Below is a small trained network, with its code and all its weights. Each question gives an input and a target symbol and asks what happens when units are switched off, that is, made to give their printed mean instead of their output.

import numpy as np


def w(rows, s, z=0):
    codes = np.array(rows[::2]) - 128.0
    scale = np.full(codes.shape[1], s)
    scale[-1] = z or s
    return codes * scale


def norm(h):
    return h / np.sqrt((h * h).mean(-1, keepdims=True) + 1e-5)


def f(y):
    return y / 2 * (1 + np.tanh(0.7978845608 * (y + 0.044715 * y**3)))


def softmax(a):
    e = np.exp(a - a.max(-1, keepdims=True))
    return e / e.sum(-1, keepdims=True)


def log_softmax(a):
    a = a - a.max(-1, keepdims=True)
    return a - np.log(np.exp(a).sum(-1, keepdims=True))


def net(x, mask):
    ids = ['αγεζθμξ'.index(c) for c in x.split()]
    T = len(ids)
    res = E[ids] + P[:T]
    u = 0
    for l in range(3):
        q, k, v = (norm(res) @ M[l].T for M in (Q, K, V))
        z = softmax(np.where(np.tri(T) > 0, q @ k.T / 3**0.5, -1e9)) @ v
        res = res + np.where(mask[u], z, O[l][:, -1]) @ O[l][:, :-1]
        u += 1
        y = f(norm(res) @ A[l][:, :-1].T + A[l][:, -1])
        res = res + np.where(mask[u : u + 4], y, B[l][:, -1]) @ B[l][:, :-1]
        u += 4
    return log_softmax(norm(res)[-1] @ U[:, :-1].T + U[:, -1])


Q, K, V, O, A, B = {}, {}, {}, {}, {}, {}
E = w([
[154,127,132,121,168,85,30,215,141,81,156,186],'α',
[82,106,140,129,115,81,48,113,169,149,138,44],'γ',
[41,92,80,120,142,232,68,179,152,122,163,100],'ε',
[79,53,106,206,142,173,201,149,170,169,137,52],'ζ',
[148,23,181,129,225,104,172,163,116,126,86,62],'θ',
[113,107,76,140,173,76,67,58,7,141,159,112],'μ',
[185,54,90,101,88,155,144,109,132,179,138,136],'ξ',
],0.017)
P = w([
[136,217,153,123,137,145,140,84,133,41,249,126],'0',
[62,97,167,60,152,43,109,22,203,196,224,112],'1',
[89,194,209,176,94,124,144,112,172,128,147,183],'2',
[175,154,84,174,155,160,109,81,142,75,182,71],'3',
[112,53,116,78,148,84,137,134,133,192,224,156],'4',
[117,164,143,165,114,80,172,100,129,146,88,144],'5',
[174,128,46,188,143,164,119,122,111,81,111,102],'6',
[84,53,64,71,150,100,167,171,89,204,132,183],'7',
[86,165,106,177,112,96,179,146,78,181,15,151],'8',
[160,119,3,169,142,151,129,164,77,91,40,103],'9',
],0.014)
Q[0] = w([
[92,1,72,112,157,92,110,218,89,202,223,117],'0.h1',
[47,74,66,69,157,153,128,148,178,70,130,86],'0.h1',
[47,126,156,93,158,143,125,49,143,115,110,210],'0.h1',
],0.0091)
K[0] = w([
[148,104,2,148,144,157,133,200,59,111,13,98],'0.h1',
[82,152,96,201,147,119,103,153,76,119,65,157],'0.h1',
[107,147,222,148,106,179,144,144,112,74,146,136],'0.h1',
],0.0093)
V[0] = w([
[85,133,193,128,160,128,163,49,90,254,103,140],'0.h1',
[158,128,80,54,126,133,75,138,160,218,193,129],'0.h1',
[132,127,119,126,131,59,158,199,227,157,153,151],'0.h1',
],0.0055)
O[0] = w([
[66,180,2,25,166,117,211,84,173,85,129,102,4],'0.h1',
[11,178,100,200,191,124,188,55,188,191,45,190,148],'0.h1',
[100,128,169,155,193,53,69,247,70,227,193,36,70],'0.h1',
],0.008,0.0033)
A[0] = w([
[77,110,155,102,144,102,158,160,128,186,151,141,82],'0.n1',
[122,155,125,76,70,87,142,139,141,255,134,155,4],'0.n2',
[52,89,129,100,159,145,122,140,119,148,162,191,65],'0.n3',
[147,233,186,138,112,106,117,189,150,63,91,156,120],'0.n4',
],0.0084,0.0013)
B[0] = w([
[222,235,22,118,176,160,201,127,81,144,141,134,249],'0.n1',
[110,172,81,142,114,60,129,252,180,71,167,170,196],'0.n2',
[117,110,109,147,216,109,86,119,204,175,88,139,254],'0.n3',
[65,84,123,65,156,6,191,122,220,67,80,78,156],'0.n4',
],0.011,0.0031)
Q[1] = w([
[153,98,116,149,172,135,107,176,120,157,94,101],'1.h1',
[136,109,153,10,111,124,161,77,132,233,176,162],'1.h1',
[101,225,179,110,83,120,163,151,126,133,109,108],'1.h1',
],0.012)
K[1] = w([
[154,77,99,117,121,121,90,209,110,122,90,185],'1.h1',
[165,152,165,165,114,156,101,95,188,40,170,116],'1.h1',
[105,246,209,82,175,96,82,150,204,175,207,123],'1.h1',
],0.011)
V[1] = w([
[162,123,118,170,106,59,206,114,104,148,121,120],'1.h1',
[176,146,221,40,131,105,166,98,130,181,83,154],'1.h1',
[2,68,138,147,39,132,214,128,145,131,183,96],'1.h1',
],0.0068)
O[1] = w([
[80,142,128,38,101,121,184,200,15,101,163,2,149],'1.h1',
[167,11,109,158,176,176,189,146,94,89,216,211,2],'1.h1',
[225,193,140,236,149,124,62,240,118,218,176,119,76],'1.h1',
],0.0068,0.0043)
A[1] = w([
[82,80,131,145,109,98,80,138,105,145,141,139,252],'1.n1',
[142,55,126,45,124,123,77,143,121,104,154,74,69],'1.n2',
[157,168,115,204,78,235,181,98,67,150,143,138,165],'1.n3',
[98,76,143,199,115,170,81,123,59,2,158,57,126],'1.n4',
],0.0083,0.0038)
B[1] = w([
[179,140,199,131,77,146,248,168,86,255,156,115,211],'1.n1',
[192,114,56,41,95,253,72,21,202,204,189,165,185],'1.n2',
[212,184,64,49,170,210,182,20,150,192,121,70,183],'1.n3',
[65,72,42,205,198,17,130,181,201,106,131,81,254],'1.n4',
],0.0088,0.0063)
Q[2] = w([
[118,248,218,137,98,133,120,118,73,1,139,126],'2.h1',
[75,164,182,163,80,170,114,103,157,134,159,179],'2.h1',
[167,191,192,87,133,108,183,122,86,223,137,212],'2.h1',
],0.0096)
K[2] = w([
[118,186,220,78,183,80,167,106,211,88,255,154],'2.h1',
[63,243,242,164,133,157,78,123,172,95,114,142],'2.h1',
[115,118,225,155,211,185,152,84,181,72,192,10],'2.h1',
],0.009)
V[2] = w([
[231,134,138,120,99,178,221,154,215,69,30,98],'2.h1',
[154,142,59,120,39,83,229,177,254,168,165,197],'2.h1',
[176,152,160,139,55,23,158,61,122,195,136,142],'2.h1',
],0.0064)
O[2] = w([
[110,106,190,113,188,131,157,138,184,177,155,64,127],'2.h1',
[161,95,144,60,143,249,97,79,107,147,79,142,255],'2.h1',
[96,134,106,101,120,133,158,111,58,159,155,140,88],'2.h1',
],0.018,0.0027)
A[2] = w([
[91,167,64,156,135,127,184,159,136,134,106,100,252],'2.n1',
[136,152,102,178,175,139,135,141,103,144,69,168,106],'2.n2',
[160,119,180,185,103,157,151,144,9,133,143,164,201],'2.n3',
[69,163,153,65,96,112,161,78,153,120,76,162,175],'2.n4',
],0.013,0.0024)
B[2] = w([
[87,188,178,103,99,100,129,124,77,109,131,142,255],'2.n1',
[104,129,113,118,30,38,102,153,106,94,105,152,189],'2.n2',
[135,74,127,167,57,131,255,183,77,168,165,107,150],'2.n3',
[184,59,134,138,143,121,166,226,169,106,131,26,164],'2.n4',
],0.015,0.0091)
U = w([
[120,81,158,190,106,132,164,147,87,155,152,149,166],'α',
[145,204,12,78,186,66,125,130,88,85,104,178,113],'γ',
[147,139,170,187,98,87,111,85,184,145,43,151,143],'ε',
[185,201,127,122,161,110,35,212,76,157,135,31,4],'ζ',
[153,131,151,20,101,186,122,73,125,144,112,138,251],'θ',
[99,76,69,138,159,81,171,158,207,100,145,75,26],'μ',
[2,113,224,73,220,94,149,113,127,135,157,181,123],'ξ',
],0.0071,0.0032)

Each question gives the input, a string of symbols that net reads in full, and the target symbol t.
The units are the heads (3 rows each of Q, K, V and O) and the neurons (one row each of A and B). Each row of codes is followed by its name. A weight is (code - 128) times the scale printed after its matrix; where a second scale follows, it is the last column's (O, A, B and U).
mask holds one flag per unit, layer by layer, with each layer's heads first. A switched-off unit (its flag False) gives its mean, the last column of its rows in O or B, instead of its output. The means were averaged over made-up inputs and are rounded, as every weight is.
A unit's drop is (log p(t) with every unit on - log p(t) with that unit switched off) / (log p(t) with every unit on - log p(t) with every unit switched off).
The circuit of an input: a set's keep is (log p(t) with only the set's units on - log p(t) with every unit switched off) / (log p(t) with every unit on - log p(t) with every unit switched off). Starting from the 12 units with the biggest drops (on a tie, the unit counted first), units are removed one at a time, each time the one whose removal leaves the highest keep (on an exact tie, the one counted first), for as long as the keep stays at least 0.8.
units of the circuit, in order: the units of the circuit, biggest drop first
most important unit: the unit with the biggest drop
top k neurons: the k neurons with the biggest drops, biggest first
top k neurons in layer l: the k neurons of layer l with the biggest drops, biggest first
input μ α γ α α θ γ ζ μ θ, target γ: units of the circuit, in order	[2.h1; 1.n1]
input ε α μ μ γ μ μ θ ε θ, target μ: most important unit	0.h1
input μ θ θ μ μ, target μ: units of the circuit, in order	[0.h1; 2.n4; 1.h1]
input γ θ ε μ ε, target μ: units of the circuit, in order	[0.h1; 2.n4; 1.h1]
input ξ α ξ α μ μ γ θ, target γ: units of the circuit, in order	[0.n1; 1.n1]
input ξ μ γ, target ζ: top 3 neurons in layer 0	[0.n2; 0.n1; 0.n4]
input ξ α θ ε ξ, target ε: units of the circuit, in order	[0.h1; 1.h1]
input θ μ μ ε θ θ ζ α, target ζ: units of the circuit, in order	[1.h1; 0.h1]
input θ α ξ ξ ξ ε, target ε: top 2 neurons	[0.n3; 1.n3]
input γ θ θ ε ε μ, target α: top 4 neurons	[1.n4; 2.n3; 0.n1; 1.n2]
input θ ε ε ξ ζ ξ θ ε, target θ: top 2 neurons	[1.n4; 1.n2]
input ε ε θ γ γ, target γ: top 2 neurons	[0.n1; 0.n2]
input θ θ ζ θ ξ θ ε ε θ γ, target μ: top 2 neurons	[1.n4; 0.n3]
input θ γ θ γ ξ θ θ ε μ ζ, target γ: units of the circuit, in order	[2.h1]
input μ θ ε γ ξ θ α α, target α: units of the circuit, in order	[0.h1; 2.n3]
input ξ α α ξ μ α θ α, target θ: units of the circuit, in order	[0.h1; 1.n2; 1.h1]
input μ θ γ θ ζ ξ, target γ: units of the circuit, in order	[0.n2; 0.h1]
input ζ α θ γ α ε θ ζ μ, target α: top 4 neurons	[2.n3; 1.n1; 1.n4; 0.n1]
input θ γ ζ θ ξ μ ξ θ θ θ, target μ: top 3 neurons	[1.n2; 1.n3; 1.n4]
input ε θ γ μ α, target μ: top 2 neurons	[2.n4; 1.n4]
input γ ζ ξ γ ε, target γ: most important unit	0.n1
input θ α γ θ ε θ γ, target μ: units of the circuit, in order	[1.n4; 1.h1]
input θ θ θ ε θ γ θ μ, target θ: top 2 neurons	[1.n2; 1.n4]
